In the rows, zero is written as 128.
Each row is followed by its class.
122 106 149 174 131 137 150 182 116 126 106 61 155 153 168 162 106 146
 119 125 117 165 169 172 161 121 85 119 181 116 87 144 143 152 125 124
 146 89 150 130 145 60 137 131 165 131 125 143 129 122 -> K_723
113 105 172 169 157 154 145 178 139 141 144 130 208 124 135 135 105 153
 147 135 117 162 125 86 131 125 121 139 202 173 112 148 160 170 131 87
 109 147 118 128 162 70 161 87 145 104 95 126 112 131 -> K_719
113 62 176 136 207 157 126 237 192 91 66 103 194 146 152 151 98 122 93
 91 149 159 109 158 149 125 143 186 187 143 127 146 155 158 139 124 118
 43 130 147 144 111 131 150 136 146 124 119 84 98 -> K_859
130 154 120 115 124 112 150 144 88 104 108 94 126 156 108 122 112 142 77
 139 119 144 139 99 135 132 138 115 118 110 138 104 131 133 140 131 112
 92 117 115 119 95 156 143 145 169 169 103 134 128 -> K_82
132 156 122 117 147 79 114 128 176 126 129 109 126 103 134 154 150 167
 149 119 126 134 113 97 92 149 158 117 93 137 143 95 148 103 118 162 116
 126 118 141 125 173 117 139 141 155 164 145 131 121 -> K_23
141 115 177 141 140 93 122 120 132 119 108 145 113 98 123 156 146 149 34
 143 125 150 123 105 175 187 186 104 118 80 148 105 98 103 145 133 139
 144 120 147 155 160 113 149 140 137 169 177 170 150 -> K_542
112 73 123 196 122 131 117 175 163 108 122 78 170 141 165 185 118 131
 164 107 124 183 177 132 132 169 106 142 166 171 123 177 156 132 134 167
 166 134 182 166 89 120 154 163 199 123 112 103 118 89 -> K_23
143 112 155 131 118 105 125 126 100 129 110 133 94 99 109 137 166 153 61
 138 120 135 115 94 183 158 173 116 99 86 161 77 118 87 141 124 150 142
 114 172 152 170 111 144 131 139 178 180 160 146 -> K_629
126 187 149 132 118 180 148 137 123 98 98 108 214 122 159 51 119 122 93
 75 136 147 169 135 146 177 131 129 149 152 171 113 135 165 175 115 96
 121 173 110 161 31 162 133 145 29 178 92 134 100 -> K_723
99 129 142 126 142 152 109 88 115 121 140 163 135 96 157 163 115 99 136
 140 145 96 158 158 140 99 113 113 135 130 101 159 138 140 110 96 113
 148 137 131 155 107 131 151 119 99 114 136 173 127 -> K_793
108 91 156 150 126 99 132 142 99 132 106 126 104 109 122 166 152 153 41
 135 122 158 121 111 188 183 164 101 128 85 145 99 121 110 137 129 161
 120 119 160 140 143 121 164 146 141 164 167 160 133 -> K_82
135 136 114 115 130 104 158 148 81 107 114 102 141 146 116 131 101 144
 100 152 118 143 149 116 141 118 135 102 115 117 137 104 119 132 131 137
 121 110 100 111 113 105 137 145 159 152 182 105 178 147 -> K_719
140 168 113 105 116 122 141 135 70 118 131 93 131 152 118 117 101 135
 119 142 120 131 141 122 132 115 126 110 118 123 147 102 130 133 135 129
 118 106 110 112 107 112 143 147 138 146 170 100 152 145 -> K_723
121 156 115 119 126 129 153 144 70 110 121 100 148 146 133 121 118 130
 99 143 116 142 144 144 123 118 128 91 131 120 145 110 122 139 135 136
 116 104 98 104 82 111 139 137 144 159 179 107 158 143 -> K_723
125 86 169 162 183 70 148 166 100 110 80 130 171 135 158 156 142 182 101
 147 113 154 146 114 164 144 169 125 131 120 123 61 140 153 122 135 105
 88 77 185 162 110 116 143 183 111 187 152 126 145 -> K_10
125 105 185 139 139 95 116 135 103 116 117 148 116 100 121 148 141 152
 72 149 123 150 123 91 169 167 171 113 130 97 137 84 117 100 152 134 149
 154 119 149 151 157 118 146 146 140 177 172 158 151 -> K_23
115 131 118 135 102 131 129 152 125 153 108 91 119 96 139 112 149 154
 123 123 139 174 109 100 101 126 151 109 108 117 145 94 126 129 141 137
 113 139 121 179 143 130 99 132 143 115 168 187 128 110 -> K_23
116 136 116 124 117 127 148 142 56 107 117 119 143 151 127 118 107 135
 110 133 117 149 139 116 138 133 134 101 118 122 144 102 130 138 127 123
 127 103 113 120 100 106 151 139 147 152 175 104 142 134 -> K_82
159 135 161 125 136 99 127 134 119 123 126 130 116 104 103 131 152 143
 62 145 130 134 110 97 176 157 173 120 130 99 163 83 111 109 148 129 157
 146 109 148 175 146 106 128 129 121 166 173 163 160 -> K_651
131 102 122 119 157 105 119 101 120 115 108 195 122 101 130 187 112 114
 105 164 148 128 119 121 164 116 150 113 108 116 110 120 120 110 102 115
 105 121 119 144 173 123 106 167 119 156 132 172 163 175 -> K_719
146 154 122 114 133 98 153 165 76 105 128 109 152 151 125 120 106 141
 113 152 117 141 138 119 134 115 137 100 132 120 150 107 121 139 135 145
 145 112 97 114 116 115 128 142 167 151 195 103 174 145 -> K_651
111 130 189 140 122 122 120 131 102 119 122 143 107 104 128 134 151 146
 62 126 126 143 127 105 159 152 183 119 117 84 147 98 109 112 152 121
 142 143 135 145 149 149 112 132 142 115 173 167 146 137 -> K_859
117 127 166 105 152 119 130 109 160 121 127 163 102 107 136 157 120 123
 133 143 149 106 131 142 158 66 152 137 110 132 68 155 120 130 96 119
 111 132 140 141 172 84 99 161 117 151 107 180 130 144 -> K_82
122 123 159 153 119 101 146 142 107 120 119 112 117 116 107 153 157 142
 27 119 130 159 117 111 180 166 174 97 142 98 161 93 110 114 149 139 169
 137 115 157 143 130 123 157 154 117 170 151 178 135 -> K_82
207 80 162 132 151 107 169 157 159 99 112 46 150 130 58 153 145 160 100
 143 147 180 147 137 231 146 157 141 131 153 161 64 118 134 141 156 127
 111 94 206 169 94 115 210 193 129 171 147 141 158 -> K_10
136 151 149 138 151 114 106 87 129 106 145 170 115 104 156 167 118 122
 137 143 159 114 159 135 159 135 148 120 129 123 114 116 128 118 109 129
 116 136 149 132 163 125 116 178 144 122 131 156 193 162 -> K_793
116 138 143 124 131 116 145 144 74 107 121 103 132 146 127 123 112 134
 123 148 116 124 151 140 132 113 131 106 124 120 128 110 125 136 133 134
 122 111 109 114 103 112 137 135 154 159 173 110 143 128 -> K_10
127 107 168 150 133 101 124 135 103 127 114 139 111 102 118 151 145 151
 49 146 123 155 122 117 182 169 172 109 127 78 155 100 110 108 145 127
 168 150 109 157 161 157 102 145 139 114 171 169 176 135 -> K_542
194 95 132 114 142 122 116 143 151 139 126 91 139 80 103 142 147 161 170
 139 129 141 92 102 109 184 138 115 93 155 162 84 115 93 126 147 143 122
 121 156 136 210 111 123 148 189 177 169 157 146 -> K_859
138 151 128 130 152 117 117 92 179 131 126 141 113 111 156 187 86 129
 159 119 150 104 153 161 169 108 128 128 118 130 105 156 133 134 53 122
 117 114 144 144 170 107 108 171 142 111 93 125 195 150 -> K_859
140 136 162 124 130 91 142 123 121 129 103 130 110 107 107 149 167 163
 29 126 128 137 117 89 199 153 181 112 115 73 150 82 107 89 135 123 148
 132 107 177 171 136 96 154 140 127 174 172 178 156 -> K_629
125 160 113 120 122 102 146 140 94 112 121 109 137 148 135 125 117 141
 83 144 113 144 138 109 119 119 134 99 130 106 151 118 119 135 135 133
 132 98 104 115 85 119 128 142 155 145 176 104 148 138 -> K_793
136 47 141 113 195 108 131 163 150 106 127 167 204 140 134 170 93 121
 162 117 137 163 109 91 125 103 134 130 199 175 121 136 144 134 123 128
 143 119 104 167 123 138 121 171 178 173 163 75 138 130 -> K_629
198 131 108 120 182 164 134 131 117 170 73 155 156 121 124 123 127 173
 124 111 135 111 116 130 148 155 134 136 153 113 183 123 146 147 107 97
 62 50 113 170 145 159 137 109 86 153 130 149 142 146 -> K_82
136 112 180 131 138 106 124 116 128 126 127 130 102 104 116 149 154 144
 76 131 136 131 134 87 168 163 173 131 114 102 151 91 113 90 127 120 149
 154 129 160 144 166 118 137 138 149 153 176 142 156 -> K_629
126 114 117 143 124 121 133 174 153 138 106 66 128 96 129 138 155 127 90
 116 139 180 85 123 113 129 143 93 127 120 154 135 125 126 130 140 122
 115 125 151 144 133 105 149 138 158 160 177 146 94 -> K_82
140 100 130 118 126 123 146 172 125 148 107 75 134 107 83 110 154 167
 108 135 129 165 69 116 144 135 109 124 133 107 137 108 124 140 133 140
 114 97 92 159 167 132 113 130 114 161 154 156 172 93 -> K_82
174 79 68 144 170 138 137 152 58 186 120 145 181 126 146 85 143 164 236
 150 70 121 112 165 131 197 98 143 137 147 127 140 128 157 141 128 103
 53 89 103 91 174 124 104 121 111 122 104 139 128 -> K_859
179 88 145 157 169 117 149 168 162 122 156 105 169 124 116 127 132 155
 192 113 132 160 139 117 135 122 136 117 179 161 153 103 153 158 118 150
 167 132 71 154 136 155 124 171 170 107 157 104 188 136 -> K_542
129 124 155 135 127 101 125 139 117 129 116 118 110 115 116 140 151 151
 62 135 123 133 116 106 174 166 170 113 114 94 152 95 114 112 139 132
 144 138 125 143 142 153 116 144 142 134 163 156 175 151 -> K_651
144 124 175 132 139 105 130 137 123 110 95 123 111 117 107 139 144 148
 31 130 128 133 124 105 192 160 172 116 129 82 161 92 116 102 144 128
 154 125 116 155 161 140 111 156 140 117 170 157 160 136 -> K_10
133 167 111 107 127 113 156 138 84 113 129 96 147 149 117 114 105 139
 145 137 121 138 159 120 135 125 126 99 119 124 144 106 129 134 128 137
 119 111 108 102 96 101 141 153 152 159 171 99 158 158 -> K_23
139 150 113 116 122 114 152 135 89 107 129 105 127 143 123 122 114 133
 98 138 126 147 133 120 136 129 139 102 122 112 148 103 135 138 136 136
 126 96 111 114 105 102 135 146 147 166 180 107 150 146 -> K_82
106 59 128 163 186 110 105 150 126 98 104 109 190 149 190 175 81 146 198
 98 106 132 180 121 131 166 95 160 164 179 117 152 208 136 109 106 118
 118 173 179 117 123 154 150 202 142 129 87 102 112 -> K_629
162 95 147 119 171 120 121 99 105 149 154 188 121 107 124 181 119 131
 211 168 147 105 134 150 154 80 139 132 125 143 99 136 126 137 75 110
 114 134 110 144 152 157 106 172 137 150 123 158 172 173 -> K_82
153 140 148 96 158 111 103 125 131 147 152 161 116 104 115 176 125 124
 174 163 143 101 115 125 160 90 164 122 123 115 103 127 132 117 106 126
 118 136 119 141 170 171 93 166 120 165 124 167 192 171 -> K_651
80 130 107 141 114 91 129 185 144 138 95 76 129 113 142 153 143 162 103
 126 127 170 120 123 121 143 138 83 112 97 131 126 117 117 129 156 150
 122 122 165 152 129 94 174 151 137 154 163 171 90 -> K_542
106 86 127 184 120 177 114 161 97 100 96 159 206 131 140 153 104 141 132
 117 114 163 109 141 152 147 97 146 224 122 125 140 175 155 142 127 154
 92 116 185 142 131 141 110 148 85 121 87 151 100 -> K_10
122 143 106 108 137 104 159 157 103 111 114 115 146 153 129 124 107 120
 86 141 119 158 130 131 130 123 142 84 127 104 154 133 119 138 139 135
 135 110 99 113 98 100 113 157 146 161 167 115 140 143 -> K_542
148 99 110 160 119 133 171 142 181 134 86 74 137 103 111 108 130 153 70
 135 162 188 124 133 199 169 85 120 129 125 167 148 130 150 117 131 132
 111 124 174 184 54 121 173 138 136 103 171 123 152 -> K_23
122 127 133 106 147 111 126 122 134 113 107 141 125 114 142 157 111 129
 143 133 146 110 147 171 166 101 121 112 132 116 115 148 127 126 94 122
 122 120 128 155 140 132 97 195 154 160 135 160 186 149 -> K_10
151 149 120 113 143 96 158 131 87 105 129 127 154 144 119 119 116 136
 106 154 110 143 145 127 137 129 140 96 121 120 145 102 113 140 132 133
 123 122 78 117 108 118 133 137 149 156 173 116 160 159 -> K_542
164 116 143 151 159 107 129 153 188 116 102 116 125 157 153 155 103 166
 121 85 142 132 129 100 155 184 138 181 162 149 117 111 152 127 98 130
 132 87 159 153 158 108 152 134 156 132 91 146 119 139 -> K_82
131 132 180 140 136 100 125 129 119 131 124 141 123 101 116 158 153 151
 44 139 128 150 120 102 172 162 189 108 132 80 154 97 103 107 144 126
 156 152 105 160 161 161 102 140 138 114 164 171 173 148 -> K_542
116 126 145 110 164 131 108 76 167 128 142 164 108 103 127 178 100 113
 157 131 163 100 144 161 150 99 148 128 123 135 106 150 133 122 92 123
 122 143 142 135 151 145 111 166 121 140 102 131 156 132 -> K_10
141 117 118 142 126 123 124 173 91 132 93 90 129 123 130 122 121 153 160
 129 142 131 113 126 132 156 136 119 110 142 151 103 100 115 115 141 109
 99 135 143 146 143 134 146 141 164 157 159 163 123 -> K_10
122 129 162 105 153 115 127 113 163 125 149 141 134 100 124 157 106 124
 169 141 153 121 134 161 176 71 129 114 129 119 95 166 135 150 83 120
 118 148 123 130 188 125 107 164 123 148 107 160 180 155 -> K_651
130 151 130 103 138 106 150 136 95 102 130 112 148 148 126 134 134 150
 111 141 112 120 160 108 132 123 129 110 118 111 135 119 135 115 136 131
 128 106 102 121 102 119 144 139 149 172 177 94 132 137 -> K_629
157 162 161 122 125 116 129 97 131 144 147 145 100 82 126 165 141 133
 171 155 146 100 135 161 160 93 149 106 113 115 111 130 123 126 98 129
 104 145 124 154 189 121 95 160 134 125 131 202 173 160 -> K_10
132 141 128 114 115 101 157 137 88 113 136 92 129 145 114 121 103 133
 125 150 118 140 139 128 124 103 123 100 102 123 132 115 125 131 129 133
 130 122 112 105 100 116 140 142 163 168 175 113 148 142 -> K_203
145 115 161 124 153 130 117 95 146 141 149 152 108 84 127 172 114 127
 190 146 157 89 136 161 170 101 123 134 126 143 97 140 123 131 79 131
 130 138 117 171 192 129 93 166 126 118 98 156 196 158 -> K_859
133 148 131 121 142 162 122 126 145 127 142 125 140 101 141 137 126 100
 169 133 176 98 137 156 128 93 112 158 145 154 115 152 137 155 107 117
 94 128 135 151 181 78 117 142 118 130 104 152 159 138 -> K_651
131 127 162 138 127 83 130 118 119 147 132 118 102 101 112 151 147 145
 60 138 129 154 126 94 177 173 182 100 112 94 168 87 103 105 137 132 170
 151 129 150 139 169 104 152 145 118 158 182 170 155 -> K_793
143 144 147 106 140 142 120 99 131 115 138 157 118 112 138 180 111 107
 136 147 168 86 150 161 150 85 116 123 99 130 110 152 126 108 96 108 113
 111 145 135 153 106 130 168 111 170 122 151 139 158 -> K_203
124 150 116 123 128 97 155 132 103 103 123 121 139 150 128 132 116 141
 95 135 115 152 138 110 127 126 139 100 126 118 139 115 128 143 123 138
 120 102 109 116 96 100 142 141 154 162 168 105 141 141 -> K_82
198 14 140 174 184 99 133 158 122 88 142 147 140 160 156 152 145 145 220
 139 141 134 155 148 127 115 80 161 207 163 95 131 156 163 143 155 113
 100 103 165 149 130 151 164 184 164 137 124 117 137 -> K_10
114 65 181 182 148 135 131 188 150 94 131 135 125 134 163 135 101 135
 182 96 158 166 131 176 156 85 109 145 217 139 138 141 137 158 91 144
 182 126 125 171 137 119 82 178 181 101 135 139 155 135 -> K_859
143 158 170 87 143 161 114 72 147 131 145 167 107 88 111 125 115 115 135
 143 162 92 140 116 139 93 145 146 106 117 112 123 149 122 118 100 96
 143 134 138 170 129 122 141 100 138 125 156 149 142 -> K_203
138 97 145 121 161 115 134 155 136 140 120 75 128 106 112 88 121 149 130
 135 125 159 106 95 95 154 153 126 107 135 139 112 127 144 159 145 98
 139 115 141 139 145 114 120 132 154 162 156 148 97 -> K_542
111 87 125 174 134 91 130 158 132 130 101 97 113 107 141 149 132 176 120
 136 135 172 107 116 114 144 144 88 103 128 125 115 105 122 112 155 123
 150 120 171 161 138 105 156 165 142 160 177 188 106 -> K_542
193 98 129 121 148 107 124 171 120 146 122 94 129 102 128 124 153 152
 139 144 127 145 91 86 104 143 140 128 113 131 148 69 131 107 153 141
 128 123 106 192 150 175 92 116 137 147 178 195 158 128 -> K_629
134 91 129 122 140 94 132 163 149 133 99 70 105 106 127 110 129 161 142
 132 128 148 128 85 107 163 154 100 72 147 147 100 128 109 131 160 113
 130 137 160 114 159 120 166 160 186 174 180 151 117 -> K_203
129 163 115 113 119 104 152 125 99 107 125 96 142 152 127 120 118 137 92
 138 123 140 155 108 130 128 129 106 112 113 153 101 124 136 130 132 137
 99 113 107 96 109 143 137 153 151 176 91 140 146 -> K_793
151 172 118 100 132 111 154 115 91 112 123 121 142 133 114 131 110 147
 106 152 114 119 159 115 134 128 144 104 106 119 144 96 119 119 126 130
 121 107 100 105 105 121 137 127 144 152 179 111 157 164 -> K_719
144 132 162 137 141 154 126 94 170 148 150 165 92 88 116 186 154 145 132
 141 163 118 105 146 153 68 159 131 119 102 85 144 151 142 96 112 84 132
 121 154 201 110 109 147 101 115 102 185 163 137 -> K_82
106 137 149 120 141 119 111 82 129 133 151 183 98 87 150 189 131 126 136
 142 159 109 143 151 150 85 147 112 118 111 94 140 125 108 109 119 116
 159 141 178 172 125 91 170 125 128 127 180 170 139 -> K_629
116 106 170 145 124 100 131 139 110 137 113 142 120 102 129 160 168 147
 58 132 121 147 113 118 187 145 160 111 138 77 142 102 116 110 128 123
 148 136 106 175 150 155 103 140 138 131 161 177 172 140 -> K_629
137 121 157 129 133 92 121 133 133 139 116 120 103 110 122 147 142 154
 83 137 131 128 121 92 170 179 174 118 111 102 155 102 107 102 121 140
 156 132 133 143 142 163 108 150 146 151 160 156 167 158 -> K_651
150 93 110 151 143 109 147 160 124 150 122 47 133 113 122 122 139 168
 173 127 131 131 136 142 123 147 89 128 124 157 135 111 126 137 118 140
 119 134 106 169 158 142 138 135 154 124 130 153 180 103 -> K_629
118 133 118 112 126 95 131 173 130 130 107 75 129 123 106 95 96 181 141
 121 112 163 107 74 124 123 151 127 97 142 142 112 142 123 141 147 118
 149 138 150 156 128 112 140 156 115 170 130 170 77 -> K_719
140 159 135 92 128 135 118 59 148 110 144 174 99 91 122 144 125 123 122
 147 151 105 141 123 154 119 173 124 65 134 101 129 128 98 115 139 136
 164 147 139 171 123 109 152 127 133 138 160 141 137 -> K_651
138 103 115 124 152 88 123 157 153 124 95 102 117 115 133 139 151 163
 127 127 131 141 132 89 132 166 139 115 101 116 145 116 123 92 120 155
 131 121 130 164 144 163 108 178 148 155 155 163 168 111 -> K_629
160 109 128 131 144 115 116 154 137 145 113 89 111 102 140 129 137 159
 142 129 136 132 123 109 112 139 140 144 116 156 135 116 104 109 128 149
 134 127 142 166 130 149 99 133 138 155 155 180 155 118 -> K_723
148 122 101 118 139 69 132 167 133 130 128 48 109 128 121 139 153 165
 112 143 121 146 127 84 109 173 116 108 101 140 155 83 109 94 135 147
 156 104 114 141 106 144 118 156 152 184 164 162 127 128 -> K_793
132 116 129 128 133 90 141 148 155 146 109 69 122 111 121 119 128 166
 119 131 134 145 120 90 130 171 129 112 105 138 143 108 114 106 116 145
 143 135 123 158 150 130 108 144 155 140 137 162 158 124 -> K_203
139 104 172 136 139 110 132 160 108 133 115 111 125 108 112 154 137 143
 45 147 128 166 107 130 184 157 162 94 140 76 153 107 108 108 148 119
 167 140 103 148 166 147 94 153 139 130 172 172 173 134 -> K_542
131 41 127 150 153 93 154 123 147 145 94 105 207 107 106 206 99 144 90
 128 96 153 108 161 233 173 86 99 174 144 146 158 152 148 91 128 194 107
 77 220 163 119 109 164 168 74 116 80 169 122 -> K_10
126 137 166 128 116 114 126 130 116 122 108 129 114 100 95 138 160 156
 34 142 122 137 102 100 189 154 173 110 113 75 153 86 128 107 144 129
 155 146 107 161 180 150 106 139 130 109 170 164 174 140 -> K_651
130 111 120 107 150 97 125 200 159 131 101 79 123 116 134 136 148 148
 130 131 133 146 119 103 85 108 147 116 117 134 150 95 122 120 129 142
 103 110 109 144 109 162 109 149 140 188 174 176 139 119 -> K_719
143 87 129 144 148 79 126 152 153 126 101 92 101 112 135 150 116 178 135
 132 128 143 130 126 136 178 132 114 95 134 138 107 101 115 106 164 138
 121 136 146 140 165 122 149 165 164 155 156 187 125 -> K_859
154 137 126 115 143 100 145 131 103 120 133 117 127 145 123 128 108 139
 121 150 118 132 142 120 115 123 141 107 119 115 136 113 112 140 132 137
 115 110 98 109 100 132 136 140 143 170 171 106 155 150 -> K_542
128 143 166 118 164 122 126 105 141 140 144 162 102 106 131 165 129 131
 158 151 150 93 152 158 156 92 162 129 103 114 75 155 112 134 102 125 88
 135 131 114 171 116 118 167 112 158 108 169 180 147 -> K_542
141 155 146 131 150 114 133 158 145 123 105 93 150 114 114 118 163 183
 116 121 121 137 107 78 94 135 166 128 119 134 140 65 138 122 150 146 96
 110 111 173 144 126 103 119 151 127 185 153 144 110 -> K_10
